Below is a small trained network, with its code and all its weights. Each question gives an input and a class and asks what happens when units are switched off, that is, made to give their printed mean instead of their output.

import numpy as np


def w(rows, s, z=0):
    codes = np.array(rows[::2]) - 128.0
    scale = np.full(codes.shape[1], s)
    scale[-1] = z or s
    return codes * scale


def f(y):
    return np.maximum(y, 0)


def log_softmax(a):
    a = a - a.max(-1, keepdims=True)
    return a - np.log(np.exp(a).sum(-1, keepdims=True))


def net(x, mask):
    res = np.array(x, float).reshape(1, 4) / 4 @ E
    y = f(res @ A[0][:, :-1].T + A[0][:, -1])
    res = res + np.where(mask, y, B[0][:, -1]) @ B[0][:, :-1]
    return log_softmax(res[-1] @ U[:, :-1].T + U[:, -1])


A, B = {}, {}
E = w([
[207,151,40,131,193,193,184,85],'x0',
[70,105,132,7,168,92,184,21],'x1',
[111,155,131,128,126,141,146,138],'x2',
[94,73,37,71,28,177,128,159],'x3',
],0.012)
A[0] = w([
[193,157,128,156,191,124,163,70,148],'neuron 0',
[138,134,208,170,232,101,111,108,254],'neuron 1',
[166,144,152,183,109,173,103,186,242],'neuron 2',
[190,129,43,152,181,176,177,92,142],'neuron 3',
[56,138,189,122,73,73,81,146,218],'neuron 4',
[90,80,30,71,14,195,131,161,153],'neuron 5',
[141,130,106,85,176,165,169,64,114],'neuron 6',
[158,149,47,141,155,162,125,114,134],'neuron 7',
[72,107,154,10,164,100,183,52,149],'neuron 8',
[218,133,80,147,162,176,153,141,137],'neuron 9',
[128,173,134,158,121,169,123,109,113],'neuron 10',
[161,106,129,165,141,159,83,186,204],'neuron 11',
],0.011,0.0093)
B[0] = w([
[160,158,158,75,171,166,122,167,196],'neuron 0',
[109,197,206,146,138,102,145,123,244],'neuron 1',
[185,108,166,181,111,95,159,208,226],'neuron 2',
[195,157,93,99,154,228,131,99,209],'neuron 3',
[71,101,154,143,81,51,128,149,239],'neuron 4',
[110,10,28,137,74,151,88,124,253],'neuron 5',
[105,129,136,74,178,195,67,103,184],'neuron 6',
[178,108,55,117,144,154,151,118,178],'neuron 7',
[29,119,135,91,183,99,107,27,235],'neuron 8',
[175,168,80,131,137,160,162,121,193],'neuron 9',
[161,130,127,121,124,131,134,150,145],'neuron 10',
[147,125,151,155,102,149,161,172,201],'neuron 11',
],0.011,0.02)
U = w([
[152,172,242,210,82,49,185,167,254],'0',
[127,47,134,178,49,113,79,234,111],'1',
[254,223,165,127,166,148,202,177,141],'2',
[228,103,45,176,72,193,175,123,100],'3',
[58,209,212,137,137,25,143,46,160],'4',
[62,49,104,79,83,45,124,59,109],'5',
[141,221,182,67,207,184,104,70,146],'6',
[124,82,74,71,152,201,94,46,15],'7',
],0.0079,0.002)

Each question gives the input, the list of numbers given to net, and the class t.
The units are the neurons (one row each of A and B). Each row of codes is followed by its name. A weight is (code - 128) times the scale printed after its matrix; where a second scale follows, it is the last column's (A, B and U).
mask holds one flag per neuron, in row order. A switched-off neuron (its flag False) gives its mean, the last column of its row in B, instead of its output. The means were averaged over made-up inputs and are rounded, as every weight is.
A unit's drop is (log p(t) with every unit on - log p(t) with that unit switched off) / (log p(t) with every unit on - log p(t) with every unit switched off).
The circuit of an input: a set's keep is (log p(t) with only the set's units on - log p(t) with every unit switched off) / (log p(t) with every unit on - log p(t) with every unit switched off). Starting from all 12 units, units are removed one at a time, each time the one whose removal leaves the highest keep (on an exact tie, the one counted first), for as long as the keep stays at least 0.8.
units of the circuit, in order: the units of the circuit, biggest drop first
top k neurons: the k neurons with the biggest drops, biggest first
drop when u is switched off: that unit's drop, to one decimal
input [1,-8,2,1], class 3: top 2 neurons -> neuron 1; neuron 4
input [0,0,0,8], class 1: top 4 neurons -> neuron 8; neuron 3; neuron 9; neuron 5
input [6,4,-8,0], class 6: units of the circuit, in order -> neuron 5
input [1,5,-5,-1], class 6: top 2 neurons -> neuron 5; neuron 4
input [-6,1,6,-2], class 4: units of the circuit, in order -> neuron 5; neuron 2
input [1,0,-7,5], class 3: top 3 neurons -> neuron 8; neuron 4; neuron 6
input [1,-4,7,-1], class 2: top 3 neurons -> neuron 5; neuron 4; neuron 8
input [5,1,-7,-1], class 6: top 2 neurons -> neuron 5; neuron 2
input [2,8,1,-2], class 6: top 3 neurons -> neuron 5; neuron 6; neuron 4
input [-5,2,8,0], class 4: top 2 neurons -> neuron 5; neuron 7
input [-4,2,7,0], class 4: top 2 neurons -> neuron 5; neuron 7
input [6,0,-4,0], class 2: top 3 neurons -> neuron 5; neuron 8; neuron 0
input [5,-1,6,-1], class 2: top 2 neurons -> neuron 5; neuron 8
input [-5,-7,6,-1], class 0: units of the circuit, in order -> neuron 5
input [-8,5,-5,-3], class 4: drop when neuron 5 is switched off -> 0.1
input [-2,4,-3,-2], class 4: drop when neuron 5 is switched off -> 0.4
input [-3,6,6,-2], class 4: drop when neuron 5 is switched off -> 0.4
